Below is a small trained network, with its code and all its weights. Each question gives an input and a target symbol and asks what happens when units are switched off, that is, made to give their printed mean instead of their output.

import numpy as np


def w(rows, s, z=0):
    codes = np.array(rows[::2]) - 128.0
    scale = np.full(codes.shape[1], s)
    scale[-1] = z or s
    return codes * scale


def f(y):
    return np.maximum(y, 0)


def softmax(a):
    e = np.exp(a - a.max(-1, keepdims=True))
    return e / e.sum(-1, keepdims=True)


def log_softmax(a):
    a = a - a.max(-1, keepdims=True)
    return a - np.log(np.exp(a).sum(-1, keepdims=True))


def net(x, mask):
    ids = ['αβγεζηθμξπσφψω'.index(c) for c in x.split()]
    T = len(ids)
    res = E[ids] + P[:T]
    u = 0
    for l in range(2):
        r = res
        for j in range(2):
            rows = slice(3 * j, 3 * j + 3)
            q, k, v = (r @ M[l][rows].T for M in (Q, K, V))
            z = softmax(np.where(np.tri(T) > 0, q @ k.T / 3**0.5, -1e9)) @ v
            o = O[l][rows]
            res = res + np.where(mask[u + j], z, o[:, -1]) @ o[:, :-1]
        u += 2
        y = f(res @ A[l][:, :-1].T + A[l][:, -1])
        res = res + np.where(mask[u : u + 12], y, B[l][:, -1]) @ B[l][:, :-1]
        u += 12
    return log_softmax(res[-1] @ U[:, :-1].T + U[:, -1])


Q, K, V, O, A, B = {}, {}, {}, {}, {}, {}
E = w([
[150,125,178,142,152],'α',
[105,13,163,159,191],'β',
[110,100,159,235,181],'γ',
[114,82,36,54,47],'ε',
[101,28,104,205,5],'ζ',
[252,132,69,145,132],'η',
[163,139,99,166,97],'θ',
[88,79,60,87,193],'μ',
[176,111,173,131,194],'ξ',
[116,132,95,224,191],'π',
[89,117,96,101,104],'σ',
[80,110,11,124,162],'φ',
[78,67,145,55,142],'ψ',
[228,129,157,108,132],'ω',
],0.016)
P = w([
[254,67,160,112,137],'0',
[22,161,135,168,69],'1',
[20,137,112,154,80],'2',
[21,128,104,151,96],'3',
[17,123,95,145,98],'4',
[14,94,82,139,96],'5',
[17,100,103,133,100],'6',
],0.0067)
Q[0] = w([
[118,234,200,65,103],'L0H1',
[163,210,158,73,76],'L0H1',
[125,99,70,176,69],'L0H1',
[83,222,89,6,204],'L0H2',
[87,91,156,155,253],'L0H2',
[146,231,167,136,213],'L0H2',
],0.0073)
K[0] = w([
[27,206,162,66,33],'L0H1',
[61,248,217,56,134],'L0H1',
[197,66,180,172,102],'L0H1',
[2,164,79,130,70],'L0H2',
[75,52,151,167,120],'L0H2',
[53,184,134,192,167],'L0H2',
],0.0076)
V[0] = w([
[100,126,52,254,211],'L0H1',
[94,111,33,84,133],'L0H1',
[140,101,23,76,159],'L0H1',
[44,86,116,170,130],'L0H2',
[94,221,192,216,120],'L0H2',
[104,216,78,45,27],'L0H2',
],0.0061)
O[0] = w([
[64,151,129,249,78,164],'L0H1',
[103,229,172,125,235,167],'L0H1',
[214,223,82,168,184,183],'L0H1',
[112,247,156,241,96,182],'L0H2',
[104,79,114,215,2,1],'L0H2',
[196,196,173,41,20,126],'L0H2',
],0.0047,0.0052)
A[0] = w([
[89,73,131,93,19,173],'L0N1',
[156,91,71,125,168,91],'L0N2',
[1,110,232,118,221,165],'L0N3',
[198,112,243,138,47,248],'L0N4',
[164,178,71,77,106,175],'L0N5',
[127,135,153,234,142,146],'L0N6',
[205,107,125,170,211,64],'L0N7',
[124,203,208,107,206,113],'L0N8',
[146,67,230,162,185,53],'L0N9',
[196,197,158,120,35,58],'L0N10',
[121,206,165,172,33,253],'L0N11',
[96,142,181,92,71,147],'L0N12',
],0.009,0.0027)
B[0] = w([
[123,153,74,138,204,192],'L0N1',
[145,105,134,142,88,166],'L0N2',
[135,142,40,175,93,254],'L0N3',
[114,113,178,166,224,144],'L0N4',
[177,149,118,135,141,203],'L0N5',
[132,210,117,50,130,209],'L0N6',
[140,122,110,192,125,176],'L0N7',
[98,81,88,86,143,168],'L0N8',
[91,128,2,62,71,173],'L0N9',
[118,122,159,190,121,145],'L0N10',
[102,71,59,94,159,166],'L0N11',
[129,159,116,152,114,156],'L0N12',
],0.0081)
Q[1] = w([
[119,76,127,138,101],'L1H1',
[97,158,173,95,91],'L1H1',
[183,147,46,167,206],'L1H1',
[48,110,99,246,146],'L1H2',
[129,149,209,173,75],'L1H2',
[142,168,145,154,133],'L1H2',
],0.011)
K[1] = w([
[111,131,121,114,103],'L1H1',
[33,167,164,111,125],'L1H1',
[181,7,112,79,129],'L1H1',
[91,133,105,223,110],'L1H2',
[110,139,156,88,72],'L1H2',
[113,141,162,128,135],'L1H2',
],0.013)
V[1] = w([
[131,155,193,188,126],'L1H1',
[118,219,129,88,67],'L1H1',
[41,102,99,195,124],'L1H1',
[164,182,148,160,247],'L1H2',
[114,109,157,129,146],'L1H2',
[113,75,152,68,126],'L1H2',
],0.011)
O[1] = w([
[1,134,131,234,103,7],'L1H1',
[127,173,102,110,5,71],'L1H1',
[177,159,35,215,201,102],'L1H1',
[112,254,222,105,207,132],'L1H2',
[112,103,114,135,181,80],'L1H2',
[82,32,103,105,166,62],'L1H2',
],0.0067,0.016)
A[1] = w([
[184,119,139,55,105,152],'L1N1',
[170,133,87,144,179,129],'L1N2',
[134,141,101,136,173,135],'L1N3',
[197,120,138,179,117,79],'L1N4',
[10,154,111,146,110,214],'L1N5',
[85,91,58,114,98,70],'L1N6',
[112,156,138,110,150,102],'L1N7',
[92,129,158,97,81,44],'L1N8',
[127,138,119,68,144,114],'L1N9',
[125,108,149,244,148,254],'L1N10',
[199,138,137,183,86,190],'L1N11',
[165,197,106,85,125,74],'L1N12',
],0.011,0.0074)
B[1] = w([
[26,174,96,160,160,251],'L1N1',
[59,114,145,190,100,255],'L1N2',
[162,114,148,186,137,207],'L1N3',
[208,105,120,46,198,160],'L1N4',
[213,99,221,63,96,154],'L1N5',
[104,130,177,64,147,175],'L1N6',
[138,145,135,149,173,155],'L1N7',
[62,81,126,193,108,155],'L1N8',
[133,154,100,172,151,204],'L1N9',
[132,94,254,120,12,169],'L1N10',
[136,155,84,15,129,180],'L1N11',
[135,97,126,167,105,247],'L1N12',
],0.0077,0.016)
U = w([
[93,71,137,174,99,203],'α',
[181,97,76,146,130,2],'β',
[131,80,69,111,34,143],'γ',
[60,176,143,73,94,96],'ε',
[94,102,141,204,111,49],'ζ',
[140,131,185,49,178,209],'η',
[150,111,181,98,102,177],'θ',
[126,153,139,179,158,33],'μ',
[106,77,124,157,137,74],'ξ',
[160,163,96,141,22,148],'π',
[188,170,137,3,137,194],'σ',
[162,208,155,152,84,164],'φ',
[83,184,54,106,167,151],'ψ',
[107,96,134,54,189,90],'ω',
],0.0074,0.0056)

Each question gives the input, a string of symbols that net reads in full, and the target symbol t.
The units are the heads (3 rows each of Q, K, V and O) and the neurons (one row each of A and B). Each row of codes is followed by its name. A weight is (code - 128) times the scale printed after its matrix; where a second scale follows, it is the last column's (O, A, B and U).
mask holds one flag per unit, layer by layer, with each layer's heads first. A switched-off unit (its flag False) gives its mean, the last column of its rows in O or B, instead of its output. The means were averaged over made-up inputs and are rounded, as every weight is.
A unit's drop is (log p(t) with every unit on - log p(t) with that unit switched off) / (log p(t) with every unit on - log p(t) with every unit switched off).
The circuit of an input: a set's keep is (log p(t) with only the set's units on - log p(t) with every unit switched off) / (log p(t) with every unit on - log p(t) with every unit switched off). Starting from the 12 units with the biggest drops (on a tie, the unit counted first), units are removed one at a time, each time the one whose removal leaves the highest keep (on an exact tie, the one counted first), for as long as the keep stays at least 0.8.
units of the circuit, in order: the units of the circuit, biggest drop first
most important unit: the unit with the biggest drop
top k neurons: the k neurons with the biggest drops, biggest first
k most important neurons of layer l: the k neurons of layer l with the biggest drops, biggest first
heads that matter: for each layer, one digit per head in row order, 1 if its drop is at least 0.15 and else 0, layers parted by /
input μ ψ π ω φ, target μ: heads that matter -> 01 / 11
input β α γ γ ε ε α, target β: top 2 neurons -> L0N9, L0N3
input ζ γ β β, target γ: units of the circuit, in order -> L0N3, L0N9, L1H2, L0H1
input ε σ ε ε, target ε: heads that matter -> 11 / 10
input π π π ψ ξ η, target σ: most important unit -> L1N11
input ε ε ψ θ β, target ε: 2 most important neurons of layer 1 -> L1N6, L1N1
input ε φ ψ β ω σ, target ε: units of the circuit, in order -> L1H1, L0H2, L1N1
input ψ ε ε φ ψ β, target ψ: heads that matter -> 11 / 10
input γ ε θ, target γ: heads that matter -> 11 / 11
input ε ε ε, target ε: units of the circuit, in order -> L1H1, L1N1, L0H2
input γ β ψ, target γ: units of the circuit, in order -> L1H2, L0N9, L0N3, L0H1
input ε μ ξ, target ε: units of the circuit, in order -> L1H1, L0H2, L0H1, L1N1
input ε β φ ω φ β π, target φ: units of the circuit, in order -> L1H2, L0H2, L0N7
input η η ε σ, target η: 2 most important neurons of layer 0 -> L0N6, L0N3
input π φ ψ φ, target π: heads that matter -> 10 / 10
input η ε β, target γ: units of the circuit, in order -> L0N3, L0N9, L1H2
input γ γ γ γ μ φ, target γ: units of the circuit, in order -> L0H1, L1H2, L0N9, L1N1
input ε ε σ ξ μ ε μ, target ε: heads that matter -> 11 / 10
input ε α ε π ψ, target ε: units of the circuit, in order -> L1H1, L0N3, L0H2, L1N1
input μ η ζ γ π φ, target φ: units of the circuit, in order -> L1H2, L1N1, L0H2
input ψ φ θ θ ξ, target ψ: 3 most important neurons of layer 1 -> L1N1, L1N10, L1N5
input φ ψ π μ μ φ, target φ: heads that matter -> 10 / 01
input β η π γ φ, target β: units of the circuit, in order -> L0N9, L1H1, L0H2, L1N1
input ε ε φ θ, target ε: units of the circuit, in order -> L1H1, L0H2, L0H1, L1N1
input ε φ ψ α γ α, target ε: 2 most important neurons of layer 1 -> L1N1, L1N3
input α σ φ π, target φ: heads that matter -> 00 / 01
input ε ω ψ, target ε: units of the circuit, in order -> L1H1, L0H2, L1N1
